Below are the code and all the weights of a small trained network. Each question names an input and a target symbol and asks about switching units off, where a switched-off unit gives its printed mean instead of its output.

import numpy as np


def w(rows, s, z=0):
    codes = np.array(rows[::2]) - 128.0
    scale = np.full(codes.shape[1], s)
    scale[-1] = z or s
    return codes * scale


def f(y):
    return np.maximum(y, 0)


def softmax(a):
    e = np.exp(a - a.max(-1, keepdims=True))
    return e / e.sum(-1, keepdims=True)


def log_softmax(a):
    a = a - a.max(-1, keepdims=True)
    return a - np.log(np.exp(a).sum(-1, keepdims=True))


def net(x, mask):
    ids = ['γηθμσφ'.index(c) for c in x.split()]
    T = len(ids)
    res = E[ids] + P[:T]
    r = res
    for j in range(2):
        rows = slice(3 * j, 3 * j + 3)
        q, k, v = (r @ M[0][rows].T for M in (Q, K, V))
        z = softmax(np.where(np.tri(T) > 0, q @ k.T / 3**0.5, -1e9)) @ v
        o = O[0][rows]
        res = res + np.where(mask[j], z, o[:, -1]) @ o[:, :-1]
    y = f(res @ A[0][:, :-1].T + A[0][:, -1])
    res = res + np.where(mask[2:26], y, B[0][:, -1]) @ B[0][:, :-1]
    return log_softmax(res[-1] @ U[:, :-1].T + U[:, -1])


Q, K, V, O, A, B = {}, {}, {}, {}, {}, {}
E = w([
[96,141,153,151],'γ',
[93,155,138,40],'η',
[96,220,138,92],'θ',
[58,206,160,138],'μ',
[176,161,68,126],'σ',
[156,68,9,158],'φ',
],0.015)
P = w([
[180,97,244,103],'0',
[99,156,85,164],'1',
[93,156,76,133],'2',
[117,166,78,148],'3',
[107,171,75,148],'4',
[104,161,73,157],'5',
[101,161,69,154],'6',
[105,169,64,152],'7',
[94,164,60,157],'8',
[103,161,51,158],'9',
[101,161,49,137],'10',
],0.011)
Q[0] = w([
[73,157,12,156],'h1',
[185,63,159,147],'h1',
[121,150,200,92],'h1',
[130,169,55,149],'h2',
[92,235,73,119],'h2',
[130,218,159,91],'h2',
],0.011)
K[0] = w([
[205,49,248,123],'h1',
[43,190,128,175],'h1',
[142,128,79,170],'h1',
[191,123,161,124],'h2',
[197,130,253,146],'h2',
[110,158,155,84],'h2',
],0.011)
V[0] = w([
[223,170,90,72],'h1',
[166,4,78,120],'h1',
[179,57,203,124],'h1',
[98,151,126,142],'h2',
[192,81,160,111],'h2',
[58,166,163,46],'h2',
],0.012)
O[0] = w([
[157,153,77,249,145],'h1',
[101,99,164,172,56],'h1',
[157,88,164,125,254],'h1',
[124,157,170,113,125],'h2',
[108,86,119,148,167],'h2',
[175,122,144,149,203],'h2',
],0.018,0.0076)
A[0] = w([
[125,147,227,101,57],'n1',
[62,141,60,139,55],'n2',
[188,198,108,115,106],'n3',
[46,123,188,108,100],'n4',
[72,110,112,101,168],'n5',
[138,106,140,94,105],'n6',
[178,187,212,142,84],'n7',
[125,99,181,30,122],'n8',
[126,192,181,151,223],'n9',
[60,175,136,117,130],'n10',
[150,177,187,147,133],'n11',
[158,82,152,207,231],'n12',
[144,43,121,120,63],'n13',
[70,186,167,165,114],'n14',
[100,143,50,124,178],'n15',
[135,153,254,105,41],'n16',
[52,128,164,85,150],'n17',
[114,184,101,146,124],'n18',
[142,157,68,133,139],'n19',
[159,14,65,137,10],'n20',
[196,80,146,126,53],'n21',
[76,44,105,129,2],'n22',
[153,184,85,173,19],'n23',
[16,126,132,89,181],'n24',
],0.0098,0.0042)
B[0] = w([
[54,144,115,160,169],'n1',
[172,139,183,116,159],'n2',
[79,85,39,126,239],'n3',
[127,105,119,169,164],'n4',
[124,93,153,56,150],'n5',
[130,158,146,133,163],'n6',
[119,118,91,84,180],'n7',
[123,171,175,192,228],'n8',
[101,53,128,69,194],'n9',
[207,136,149,134,142],'n10',
[74,104,98,86,169],'n11',
[128,254,73,67,255],'n12',
[103,118,170,202,168],'n13',
[119,80,96,91,167],'n14',
[95,72,205,156,202],'n15',
[83,156,112,135,178],'n16',
[106,82,131,146,164],'n17',
[153,76,173,162,184],'n18',
[131,107,135,153,219],'n19',
[131,103,151,119,200],'n20',
[176,141,128,166,169],'n21',
[77,113,108,75,154],'n22',
[121,88,146,176,217],'n23',
[148,71,152,84,159],'n24',
],0.0069,0.0085)
U = w([
[244,104,245,79,179],'γ',
[253,216,124,107,199],'η',
[164,30,60,86,201],'θ',
[167,189,62,3,64],'μ',
[194,199,174,187,5],'σ',
[56,179,69,84,63],'φ',
],0.005,0.003)

Each question gives the input, a string of symbols that net reads in full, and the target symbol t.
The units are the heads (3 rows each of Q, K, V and O) and the neurons (one row each of A and B). Each row of codes is followed by its name. A weight is (code - 128) times the scale printed after its matrix; where a second scale follows, it is the last column's (O, A, B and U).
mask holds one flag per unit, heads first, then neurons. A switched-off unit (its flag False) gives its mean, the last column of its rows in O or B, instead of its output. The means were averaged over made-up inputs and are rounded, as every weight is.
A unit's drop is (log p(t) with every unit on - log p(t) with that unit switched off) / (log p(t) with every unit on - log p(t) with every unit switched off).
The circuit of an input: a set's keep is (log p(t) with only the set's units on - log p(t) with every unit switched off) / (log p(t) with every unit on - log p(t) with every unit switched off). Starting from the 12 units with the biggest drops (on a tie, the unit counted first), units are removed one at a time, each time the one whose removal leaves the highest keep (on an exact tie, the one counted first), for as long as the keep stays at least 0.8.
circuit, biggest first: the units of the circuit, biggest drop first
unit that matters most: the unit with the biggest drop
top k neurons: the k neurons with the biggest drops, biggest first
which heads matter: for each layer, one digit per head in row order, 1 if its drop is at least 0.15 and else 0, layers parted by /
drop when u is switched off: that unit's drop, to one decimal
input η θ γ, target η: circuit, biggest first -> (h2 n12 h1 n15)
input μ φ φ η γ γ θ μ μ, target μ: unit that matters most -> h2
input γ φ θ γ μ σ μ σ σ φ μ, target γ: circuit, biggest first -> (h1 n3)
input σ μ η σ θ γ φ γ η η, target σ: which heads matter -> 10
input σ φ μ μ μ φ θ φ μ μ γ, target σ: which heads matter -> 10
input σ γ μ φ σ θ γ θ φ, target σ: circuit, biggest first -> (h1 n3)
input φ γ θ θ μ φ, target φ: circuit, biggest first -> (h1 n12 h2)
input φ φ μ γ γ, target φ: which heads matter -> 10
input σ γ γ σ θ φ φ θ θ μ, target σ: top 2 neurons -> (n3 n2)
input η η μ φ η η, target η: which heads matter -> 01
input μ θ μ γ σ σ γ φ σ, target μ: which heads matter -> 10
input θ μ σ γ γ θ μ φ φ σ θ, target θ: which heads matter -> 11
input γ γ γ φ γ γ σ θ, target γ: circuit, biggest first -> (h1 n12)
input γ γ γ μ, target γ: circuit, biggest first -> (h1)
input γ μ μ μ γ μ γ θ, target γ: top 3 neurons -> (n12 n3 n8)
input σ φ γ σ φ γ μ σ φ γ φ, target σ: drop when n13 is switched off -> 0.0
input μ μ φ θ γ φ φ φ, target μ: drop when h1 is switched off -> 0.9
input γ θ γ μ μ μ θ μ η μ σ, target γ: drop when h1 is switched off -> 0.9
input μ θ θ μ σ μ μ η σ μ, target μ: drop when h1 is switched off -> 0.4
